Below is a small trained network, with its code and all its weights. Each question gives an input and a class and asks what happens when units are switched off, that is, made to give their printed mean instead of their output.

import numpy as np


def w(rows, s, z=0):
    codes = np.array(rows[::2]) - 128.0
    scale = np.full(codes.shape[1], s)
    scale[-1] = z or s
    return codes * scale


def f(y):
    return y / 2 * (1 + np.tanh(0.7978845608 * (y + 0.044715 * y**3)))


def log_softmax(a):
    a = a - a.max(-1, keepdims=True)
    return a - np.log(np.exp(a).sum(-1, keepdims=True))


def net(x, mask):
    res = np.array(x, float).reshape(1, 3) / 4 @ E
    y = f(res @ A[0][:, :-1].T + A[0][:, -1])
    res = res + np.where(mask, y, B[0][:, -1]) @ B[0][:, :-1]
    return log_softmax(res[-1] @ U[:, :-1].T + U[:, -1])


A, B = {}, {}
E = w([
[247,90,180,108,112],'x0',
[135,213,183,48,143],'x1',
[129,184,120,220,255],'x2',
],0.0095)
A[0] = w([
[136,187,131,132,219,149],'neuron 0',
[209,181,202,19,92,240],'neuron 1',
[226,93,170,200,190,250],'neuron 2',
[68,213,145,29,83,229],'neuron 3',
[148,208,144,138,163,231],'neuron 4',
[132,232,182,63,193,138],'neuron 5',
[101,117,40,229,185,233],'neuron 6',
[154,5,105,119,44,167],'neuron 7',
],0.011,0.0021)
B[0] = w([
[163,184,121,198,106,202],'neuron 0',
[153,93,231,18,145,250],'neuron 1',
[236,113,65,161,192,220],'neuron 2',
[112,172,60,31,185,214],'neuron 3',
[162,188,140,164,117,188],'neuron 4',
[122,209,196,164,58,222],'neuron 5',
[73,26,104,175,205,219],'neuron 6',
[166,44,86,121,2,235],'neuron 7',
],0.02,0.012)
U = w([
[158,149,213,69,145,110],'0',
[141,223,151,148,62,58],'1',
[148,61,58,104,21,195],'2',
[88,217,127,236,114,145],'3',
[28,187,3,90,148,206],'4',
[205,122,76,173,188,131],'5',
[2,76,76,176,133,96],'6',
[115,147,126,162,59,3],'7',
],0.0078,0.0025)

Each question gives the input, the list of numbers given to net, and the class t.
The units are the neurons (one row each of A and B). Each row of codes is followed by its name. A weight is (code - 128) times the scale printed after its matrix; where a second scale follows, it is the last column's (A, B and U).
mask holds one flag per neuron, in row order. A switched-off neuron (its flag False) gives its mean, the last column of its row in B, instead of its output. The means were averaged over made-up inputs and are rounded, as every weight is.
A unit's drop is (log p(t) with every unit on - log p(t) with that unit switched off) / (log p(t) with every unit on - log p(t) with every unit switched off).
The circuit of an input: a set's keep is (log p(t) with only the set's units on - log p(t) with every unit switched off) / (log p(t) with every unit on - log p(t) with every unit switched off). Starting from all 8 units, units are removed one at a time, each time the one whose removal leaves the highest keep (on an exact tie, the one counted first), for as long as the keep stays at least 0.8.
units of the circuit, in order: the units of the circuit, biggest drop first
unit that matters most: the unit with the biggest drop
k most important neurons: the k neurons with the biggest drops, biggest first
drop of u: that unit's drop, to one decimal
input [-6,-6,-3], class 6: unit that matters most -> neuron 6
input [-6,1,4], class 3: units of the circuit, in order -> (neuron 0; neuron 1)
input [-3,-1,2], class 6: units of the circuit, in order -> (neuron 2; neuron 6)
input [-3,3,1], class 1: units of the circuit, in order -> (neuron 6; neuron 5)
input [-1,3,2], class 1: units of the circuit, in order -> (neuron 6; neuron 5)
input [1,1,-2], class 0: 2 most important neurons -> (neuron 7; neuron 6)
input [1,1,-1], class 0: units of the circuit, in order -> (neuron 7; neuron 2)
input [2,2,-5], class 0: 2 most important neurons -> (neuron 1; neuron 6)
input [-8,8,1], class 1: 2 most important neurons -> (neuron 5; neuron 6)
input [-1,-6,0], class 6: 2 most important neurons -> (neuron 6; neuron 1)
input [-1,6,6], class 3: 3 most important neurons -> (neuron 1; neuron 7; neuron 0)
input [-3,2,-1], class 4: 3 most important neurons -> (neuron 1; neuron 7; neuron 3)
input [-8,7,0], class 1: 3 most important neurons -> (neuron 5; neuron 6; neuron 4)
input [-5,-8,5], class 6: units of the circuit, in order -> (neuron 6)
input [0,3,3], class 3: 2 most important neurons -> (neuron 1; neuron 7)
input [2,8,8], class 1: 3 most important neurons -> (neuron 5; neuron 6; neuron 1)
input [-1,8,3], class 1: 2 most important neurons -> (neuron 5; neuron 0)
input [-3,8,5], class 1: 2 most important neurons -> (neuron 6; neuron 5)
input [-4,3,-2], class 4: 2 most important neurons -> (neuron 3; neuron 1)
input [2,4,8], class 3: unit that matters most -> neuron 5
input [-7,6,-6], class 4: drop of neuron 3 -> 2.1
input [-7,4,-3], class 4: drop of neuron 0 -> 0.0
input [-2,1,3], class 3: drop of neuron 2 -> 0.1
